[[-0.75  1.11  0.55 -0.22 -1.18 -1.41 -0.43  0.94  0.64]
 [-2.25 -2.42 -2.07  0.80 -0.15 -2.45  0.87 -0.36 -0.77]
 [-1.63  0.06  0.21  1.29 -1.49 -1.05 -0.72  0.38  1.49]
 [ 4.00  1.73  0.75  1.19 -0.50  3.71  0.43  1.55 -1.51]
 [-0.06  2.19  1.44 -0.84 -0.84 -0.43 -1.24  0.74  1.32]
 [-0.63  0.75  2.90 -1.90  0.06 -0.69  1.27 -0.66  1.04]
 [ 1.15 -0.14 -1.19  2.60 -1.50  0.92  0.39  1.58 -1.33]
 [-0.23 -0.74 -0.25 -1.51  2.09  0.46 -0.71 -1.83  0.50]]
->
[[-2.25 -2.42 -2.07  0.80 -0.15 -2.45  0.87 -0.36 -0.77]
 [ 4.00  1.73  0.75  1.19 -0.50  3.71  0.43  1.55 -1.51]
 [-0.63  0.75  2.90 -1.90  0.06 -0.69  1.27 -0.66  1.04]
 [-0.23 -0.74 -0.25 -1.51  2.09  0.46 -0.71 -1.83  0.50]]

[[ 1.18 -1.17 -1.65 -0.27  0.45  0.99 -1.53 -0.14]
 [-0.07 -1.71 -3.32 -1.30 -0.74 -2.38 -2.71 -0.53]
 [-0.27 -0.91 -1.65 -2.01  2.56  0.77 -3.97  0.04]
 [-2.01  1.30  0.41 -1.42 -0.84  1.30  3.24 -0.85]
 [-1.06  1.07 -0.31  0.17 -1.08 -2.02 -2.13  0.17]
 [-1.48  2.19 -0.87  0.57  0.50 -3.16  2.18 -1.39]
 [ 1.38 -1.03 -1.51 -0.40  0.27  0.81 -1.46 -0.28]
 [-1.52  2.54  0.79  0.59  1.10  0.76 -4.41 -1.33]
 [ 2.82 -0.91 -0.01  2.41 -2.80 -2.09 -1.25  1.08]
 [ 3.62 -2.37 -1.70  0.01 -3.38 -2.01 -1.92  0.47]]
->
[[-0.07 -1.71 -3.32 -1.30 -0.74 -2.38 -2.71 -0.53]
 [-2.01  1.30  0.41 -1.42 -0.84  1.30  3.24 -0.85]
 [-1.48  2.19 -0.87  0.57  0.50 -3.16  2.18 -1.39]
 [-1.52  2.54  0.79  0.59  1.10  0.76 -4.41 -1.33]
 [ 3.62 -2.37 -1.70  0.01 -3.38 -2.01 -1.92  0.47]]

[[-0.38 -0.39 -0.54  0.17 -0.28  0.00]
 [ 1.61  0.00 -2.21 -0.88  0.00  4.98]]
->
[[ 1.61  0.00 -2.21 -0.88  0.00  4.98]]

[[0.27 5.06]
 [0.06 1.02]
 [0.08 1.47]
 [0.22 4.04]
 [0.27 4.93]]
->
[[0.06 1.02]
 [0.22 4.04]]

[[ 1.79 -0.91]
 [ 4.47 -1.13]
 [ 1.12  1.33]
 [ 0.72  2.74]
 [-0.79  1.52]
 [ 2.38 -1.17]
 [-3.31  2.26]
 [-0.01  1.16]
 [ 0.34 -1.21]
 [-2.79  1.03]
 [ 2.14 -0.98]
 [ 0.64  0.61]]
->
[[ 4.47 -1.13]
 [ 0.72  2.74]
 [ 2.38 -1.17]
 [-0.01  1.16]
 [-2.79  1.03]
 [ 0.64  0.61]]

[[ 0.54 -2.73]
 [ 0.55 -1.75]
 [ 1.24 -2.97]
 [ 0.67 -0.14]
 [-2.52  0.35]
 [ 0.42  0.93]
 [ 2.51 -3.89]
 [ 1.77 -0.14]
 [ 0.12  0.66]]
->
[[ 0.55 -1.75]
 [ 0.67 -0.14]
 [ 0.42  0.93]
 [ 1.77 -0.14]]

[[ 0.72 -2.39 -1.28 -1.40  0.77 -0.39]
 [ 0.27 -4.10  0.03 -1.06 -1.77  1.16]
 [ 0.18 -0.60  0.18 -0.47 -0.48 -0.58]
 [-0.63  1.36 -0.37 -0.34  2.00 -0.20]
 [ 0.73 -0.27 -0.08  0.21  2.19 -0.23]]
->
[[ 0.27 -4.10  0.03 -1.06 -1.77  1.16]
 [-0.63  1.36 -0.37 -0.34  2.00 -0.20]]

[[ 2.61 -0.87  0.87 -3.56  3.44 -3.30 -2.16 -2.19]
 [-1.84  1.67  3.48  3.79 -3.16 -1.14 -2.72  5.10]
 [-1.58 -2.61 -1.01 -0.81 -2.11  2.01 -2.42 -2.12]
 [-1.92  1.92 -4.31 -3.23  1.68  1.52  1.95  1.82]
 [-0.65  2.92  2.96  1.48 -0.55  0.85  3.20 -1.91]]
->
[[-1.84  1.67  3.48  3.79 -3.16 -1.14 -2.72  5.10]
 [-1.92  1.92 -4.31 -3.23  1.68  1.52  1.95  1.82]]
---
[[-1.30 -1.50 -2.33]
 [ 0.65 -3.15  2.34]
 [ 0.54  4.33  2.18]
 [ 0.80 -2.29  2.57]]
->
[-2.33 -3.15  0.54]

[[-2.80  0.28]
 [-0.42  4.52]
 [-0.23 -2.17]
 [-0.52  0.96]
 [ 3.72  1.23]]
->
[ 0.28 -0.42]

[[-4.16 -2.49]
 [ 0.91  2.29]
 [-1.80 -1.75]
 [ 1.65  5.05]
 [ 0.93 -3.35]]
->
[-2.49  0.91]

[[ 1.94  3.05  0.67 -4.14 -4.64]
 [ 1.51  2.28 -4.10  0.03 -1.65]
 [-1.60 -1.53  1.66  1.50  3.94]]
->
[-4.64  0.03  1.66]

[[-2.32  2.18 -0.81]
 [ 5.18 -1.75  2.50]
 [-2.31  0.21 -1.31]]
->
[-0.81 -1.75 -2.31]

[[ 0.20  0.85 -1.81  3.14 -4.67]
 [ 0.21  0.22 -0.58  1.49 -2.94]
 [ 0.22  0.26 -4.25  4.54 -3.50]
 [ 0.21 -2.66  4.17 -4.24  2.93]
 [ 0.19  4.12  3.83  0.00 -3.14]]
->
[-4.67  1.49 -4.25 -2.66  0.19]
